Below is a small trained network, with its code and all its weights. Each question gives an input and a class and asks what happens when units are switched off, that is, made to give their printed mean instead of their output.

import numpy as np


def w(rows, s, z=0):
    codes = np.array(rows[::2]) - 128.0
    scale = np.full(codes.shape[1], s)
    scale[-1] = z or s
    return codes * scale


def norm(h):
    return h / np.sqrt((h * h).mean(-1, keepdims=True) + 1e-5)


def f(y):
    return np.maximum(y, 0)


def log_softmax(a):
    a = a - a.max(-1, keepdims=True)
    return a - np.log(np.exp(a).sum(-1, keepdims=True))


def net(x, mask):
    res = np.array(x, float).reshape(1, 3) / 4 @ E
    u = 0
    for l in range(2):
        y = f(norm(res) @ A[l][:, :-1].T + A[l][:, -1])
        res = res + np.where(mask[u : u + 8], y, B[l][:, -1]) @ B[l][:, :-1]
        u += 8
    return log_softmax(norm(res)[-1] @ U[:, :-1].T + U[:, -1])


A, B = {}, {}
E = w([
[98,110,56,93,42,43,74,85,101],'x0',
[161,68,138,124,143,212,5,79,130],'x1',
[168,137,73,106,254,40,68,243,216],'x2',
],0.006)
A[0] = w([
[139,66,152,126,122,200,78,99,88,82],'0.n0',
[97,123,156,143,60,203,182,68,80,74],'0.n1',
[65,127,94,88,9,92,110,68,139,110],'0.n2',
[149,189,111,138,109,128,191,136,140,16],'0.n3',
[134,155,170,133,183,136,185,180,68,100],'0.n4',
[187,121,220,209,141,233,216,122,138,71],'0.n5',
[68,212,168,124,107,95,230,164,61,1],'0.n6',
[95,145,200,143,119,154,175,103,102,52],'0.n7',
],0.011,0.0073)
B[0] = w([
[93,97,48,219,171,162,147,99,199,209],'0.n0',
[157,50,168,163,149,119,119,170,63,247],'0.n1',
[121,248,145,45,109,105,121,116,126,222],'0.n2',
[107,126,93,186,92,149,140,105,161,155],'0.n3',
[158,170,119,59,86,72,120,102,146,195],'0.n4',
[97,229,155,25,81,111,70,94,144,254],'0.n5',
[46,64,43,207,184,203,115,101,182,217],'0.n6',
[202,103,129,137,144,90,170,160,81,190],'0.n7',
],0.012,0.0098)
A[1] = w([
[152,35,161,165,99,120,138,150,17,3],'1.n0',
[139,131,153,134,112,97,191,120,75,12],'1.n1',
[252,93,125,148,126,82,165,192,153,16],'1.n2',
[122,191,236,120,144,189,178,183,180,59],'1.n3',
[58,53,69,191,121,106,239,153,172,112],'1.n4',
[214,51,148,122,145,87,146,195,115,71],'1.n5',
[119,183,122,104,163,109,183,148,73,77],'1.n6',
[123,68,55,223,123,179,125,84,201,7],'1.n7',
],0.013,0.0054)
B[1] = w([
[228,45,189,167,196,26,205,206,80,186],'1.n0',
[148,110,127,138,139,122,109,122,173,147],'1.n1',
[155,80,171,178,131,97,179,141,35,159],'1.n2',
[128,191,64,75,56,149,98,34,96,151],'1.n3',
[45,93,125,202,162,217,103,137,194,227],'1.n4',
[189,72,198,164,126,104,192,135,71,158],'1.n5',
[165,137,123,98,113,181,92,107,156,176],'1.n6',
[5,138,47,187,176,244,169,177,201,255],'1.n7',
],0.014,0.0085)
U = w([
[158,233,132,7,42,73,51,76,161,254],'0',
[39,84,43,209,184,215,131,158,224,13],'1',
[228,29,224,169,151,39,179,172,38,133],'2',
],0.021,0.0041)

Each question gives the input, the list of numbers given to net, and the class t.
The units are the neurons (one row each of A and B). Each row of codes is followed by its name. A weight is (code - 128) times the scale printed after its matrix; where a second scale follows, it is the last column's (A, B and U).
mask holds one flag per neuron, layer by layer. A switched-off neuron (its flag False) gives its mean, the last column of its row in B, instead of its output. The means were averaged over made-up inputs and are rounded, as every weight is.
A unit's drop is (log p(t) with every unit on - log p(t) with that unit switched off) / (log p(t) with every unit on - log p(t) with every unit switched off).
The circuit of an input: a set's keep is (log p(t) with only the set's units on - log p(t) with every unit switched off) / (log p(t) with every unit on - log p(t) with every unit switched off). Starting from the 12 units with the biggest drops (on a tie, the unit counted first), units are removed one at a time, each time the one whose removal leaves the highest keep (on an exact tie, the one counted first), for as long as the keep stays at least 0.8.
circuit, biggest first: the units of the circuit, biggest drop first
k most important neurons: the k neurons with the biggest drops, biggest first
k most important neurons of layer l: the k neurons of layer l with the biggest drops, biggest first
drop when u is switched off: that unit's drop, to one decimal
input [5,1,4], class 0: 2 most important neurons => [0.n1 1.n7]
input [-7,-6,-5], class 0: circuit, biggest first => [0.n5]
input [7,-6,-8], class 2: circuit, biggest first => [0.n1 1.n0]
input [-1,-4,7], class 2: 3 most important neurons of layer 0 => [0.n5 0.n6 0.n2]
input [6,-6,1], class 0: 2 most important neurons => [0.n2 0.n0]
input [-3,3,8], class 2: 3 most important neurons of layer 0 => [0.n5 0.n6 0.n0]
input [8,6,3], class 0: 2 most important neurons of layer 0 => [0.n2 0.n6]
input [5,-4,4], class 0: 3 most important neurons of layer 0 => [0.n1 0.n6 0.n0]
input [-4,4,0], class 0: 2 most important neurons of layer 0 => [0.n5 0.n6]
input [5,3,-8], class 2: 2 most important neurons => [0.n1 0.n5]
input [5,7,8], class 2: 4 most important neurons => [0.n6 0.n0 0.n5 0.n2]
input [-7,3,8], class 2: 4 most important neurons => [0.n5 0.n6 0.n2 1.n2]
input [5,0,7], class 2: 4 most important neurons => [0.n6 0.n0 0.n5 0.n2]
input [7,2,-5], class 0: circuit, biggest first => [0.n2]
input [-5,5,-6], class 2: drop when 1.n1 is switched off => 0.0
input [-2,-1,3], class 2: drop when 0.n5 is switched off => 1.1
input [1,-2,4], class 2: drop when 0.n2 is switched off => 1.1
input [-2,-2,8], class 2: drop when 0.n2 is switched off => 0.7
